[155 143 121 143 120 106 142]  Luk
[124 205 101 164 100 150  60]  Gil
[113  94 125 104 144 106 168]  bep
[120 118 154  76 164 124 119]  Nov
loc: [121] => Luk, 2
loc: [142] => Luk, 6

[ 72 101  62 173 143  83 131 121 167 109  83 173 169] -> Ropud
[177 172 172 177 172 177 177 102 172 149 172  84 177] -> Kala
[ 83 151 179  65 178 137 128 120 117 133 131 106 205] -> ruf
[134 118 134 134 139 153  58 150  58  58 121 134 117] -> tatul
places Kala: [172] => 1 2 4 8 10
places tatul: [134] => 0 2 3 11
places tatul: [58] => 6 8 9
loc: [179] => ruf, 2
loc: [120] => ruf, 7
loc: [178] => ruf, 4
places Kala: [177] => 0 3 5 6 12

[142 142 143 142 169] -> Zok
[181 113 113 168 113] -> vodoz
[180 180 122 180 122] -> Pugot
places Pugot: [180] => 0 1 3
places Pugot: [122] => 2 4
places Zok: [142] => 0 1 3
places vodoz: [113] => 1 2 4
loc: [168] => vodoz, 3
places Zok: [143] => 2
loc: [181] => vodoz, 0

[150 103 160 100 149 101 166  92 151 101 156 100 155  92 174  79 176  71
 177 171  98 160] -> turo
[150 103 160 100 149 178 166  92 151 101 156 100 155  92 174  79 176  71
 177  93 149 122] -> Tedag
[146 155 104 155  95 155 146 157  92 163  96 153  92 174  75 170  73  78
  88 146 146 141] -> Sil
[146  94 164  97 159 100 162  98 151 100 170  83 174  73 174  90 148 122
 125 145 110 139] -> det
[ 99 162  97 163 101 166 104 148 102 177  79 177  75 177  93 148 120 177
 148 109 147 131] -> kufem
which: [ 99 162  97 163 101 166 104 148 102 177  79 177  75 177  93 148 120 177
 148 109 147 131] => kufem
which: [150 103 160 100 149 101 166  92 151 101 156 100 155  92 174  79 176  71
 177 171  98 160] => turo
places kufem: [177] => 9 11 13 17
places Sil: [146] => 0 6 19 20

[ 96  58  96  96 149 107  96  67  96  70  58  96  58  96 156 184  96] = vafo
[149 140 160 122 115 155 157 149 160 152  95 122 104 146 122 122 123] = nunef
[149 140 160 122 115 121 157 149 121 152 135 121 104 146 156 103  67] = mep
places vafo: [96] => 0 2 3 6 8 11 13 16
places nunef: [140] => 1
places nunef: [122] => 3 11 14 15
loc: [155] => nunef, 5
places vafo: [67] => 7

[115 115 151 131 115 135 151 115 134 127] : Fadan
[116 134 134 113 121 107 151 165 134 107] : pugip
[115 134 133 131 121 114 151 165 114 114] : kob
places kob: [134] => 1
places Fadan: [115] => 0 1 4 7
places pugip: [134] => 1 2 8
loc: [135] => Fadan, 5
places kob: [115] => 0
which: [115 115 151 131 115 135 151 115 134 127] => Fadan

[121  86 145 144 129 162 177 138 157  79 108 129] -> futu
[120 142  88 127 102 115 105 128 129 153 137 137] -> nekur
[156 131 129 160 134 165  95 144 103 119 108 128] -> zitif
[121  80 145 144 123 162 121 117 157 123 108 128] -> fedu
places futu: [79] => 9
places futu: [121] => 0
loc: [79] => futu, 9
places nekur: [127] => 3
places fedu: [80] => 1
places fedu: [121] => 0 6

[ 99 161  95 110 114 170 148 162 149 120 164 131 139 113  98 118 112 117
 131 117 150 121 116  96 150 170] : Kiz
[162 132 159  90  92 138 164 137  96  96 129 129 126  96 158  96  94 150
 126 146 169 119  96 160 132 147] : Zomo
[111 144 137 137 111 117 112 119 111 143 128  92 173 110 141 137 105 124
 141 137 111 137 125 144 178 137] : Kebi
[130 146 130 134 133 165 138 168 120 119 155 106 119 133 134 129 135 138
 118 142 117 129 112 137 118 168] : Vivev
[ 89 176  85 118 119 201 137 186 137 132 191  99 131 120  96 126 116 115
 128 114 112 124 125  89 133 194] : Zopon
[147 122 147 119 112 152 143 151 145 161 144  84  96 118 152 146 113 125
 104 129 146 144 138 156  95 160] : Ziko
[112 113 107 111 112 111 143 117 142 140 152 155 117 111 107 140 109 138
 152 139 144 135 152 104 116 115] : rop
places Zomo: [96] => 8 9 13 15 22
places Kebi: [111] => 0 4 8 20
which: [147 122 147 119 112 152 143 151 145 161 144  84  96 118 152 146 113 125
 104 129 146 144 138 156  95 160] => Ziko
places Ziko: [113] => 16
places rop: [152] => 10 18 22

[108 122 117 134 157 190 138 136 110 156 121  99 118 121 141 124 170 130
 135 139  72 113  98 170 108 128 144  97  89 136 140 160  97  99 121 102
  92] = mumit
[153 131 130 129 121 127 108 122 121 100 148 114  67 113 129 116 152 134
 169 122 147 121 126 157 129 105  84 155 138 184 136 119  87 147 138  88
 145] = kovu
[153 131 130 129  87 127 157 122 121 100  90 149  67 113 129 116 152 134
 169 122 147 121 126 157 127 119 105  85 136 141 130 162 128 149 134  89
 133] = doseg
places kovu: [147] => 20 33
places doseg: [153] => 0
loc: [72] => mumit, 20
places doseg: [149] => 11 33

[145 111 159 113 113  89 151 163 155  79 133 107 167  52 149 117 111 106
 167  95 125 134 124 131 167 124 172 125 140 158 109 134 123 105 111 166
 156 106 117 154 126 103 123 128  76 154 152 128  79 108 124 124]  Dagi
[ 94 143 126 131 120 140 142 155 108 144 114 113 101 153 104 133 149 132
  70 119 142 130 128 142 105 133 103 121 103 134 123 111 158 154 127 105
 134 122 121  77 114 112 126 139 155  83 106 131 151 122 111 147]  buzil
[130 130 150 133 111 117 135 166 133 100 126  88 139  91 117 137 136 129
 116  79 142 128 128 151 141 135 150 114 124 162 121 118 150 132 100 125
 166 104 115 104 126 106 117 124  99 114 115 134 115 111 119 139]  Mol
[111 119 141 107 118 102 114 160 140 114 115 132 134 104 144 111 122 101
 127 129 123 141 124 121 140 121 133 138 116 134 108 128 129 124 133 152
 127 122 117 132 111 103 132 146 123 125 151 121 106 114 114 130]  mag
[104 150 123 142 123 152 148 142 104 147 121 107 101 160  97 143 152 145
  72 115 145 124 132 148 101 137 104 116 109 135 131 110 160 155 120  92
 138 123 123  75 123 122 123 131 151  86  96 134 157 127 116 147]  peba
[137 145 121 155 130 157 151 116 110 138 134 102 116 150  98 153 146 159
 104 105 143 114 134 150 113 138 121 112 128 136 143 117 146 142 111  92
 148 124 133  96 142 141 119 113 129 109  91 139 154 135 133 137]  Gudum
which: [130 130 150 133 111 117 135 166 133 100 126  88 139  91 117 137 136 129
 116  79 142 128 128 151 141 135 150 114 124 162 121 118 150 132 100 125
 166 104 115 104 126 106 117 124  99 114 115 134 115 111 119 139] => Mol
loc: [98] => Gudum, 14

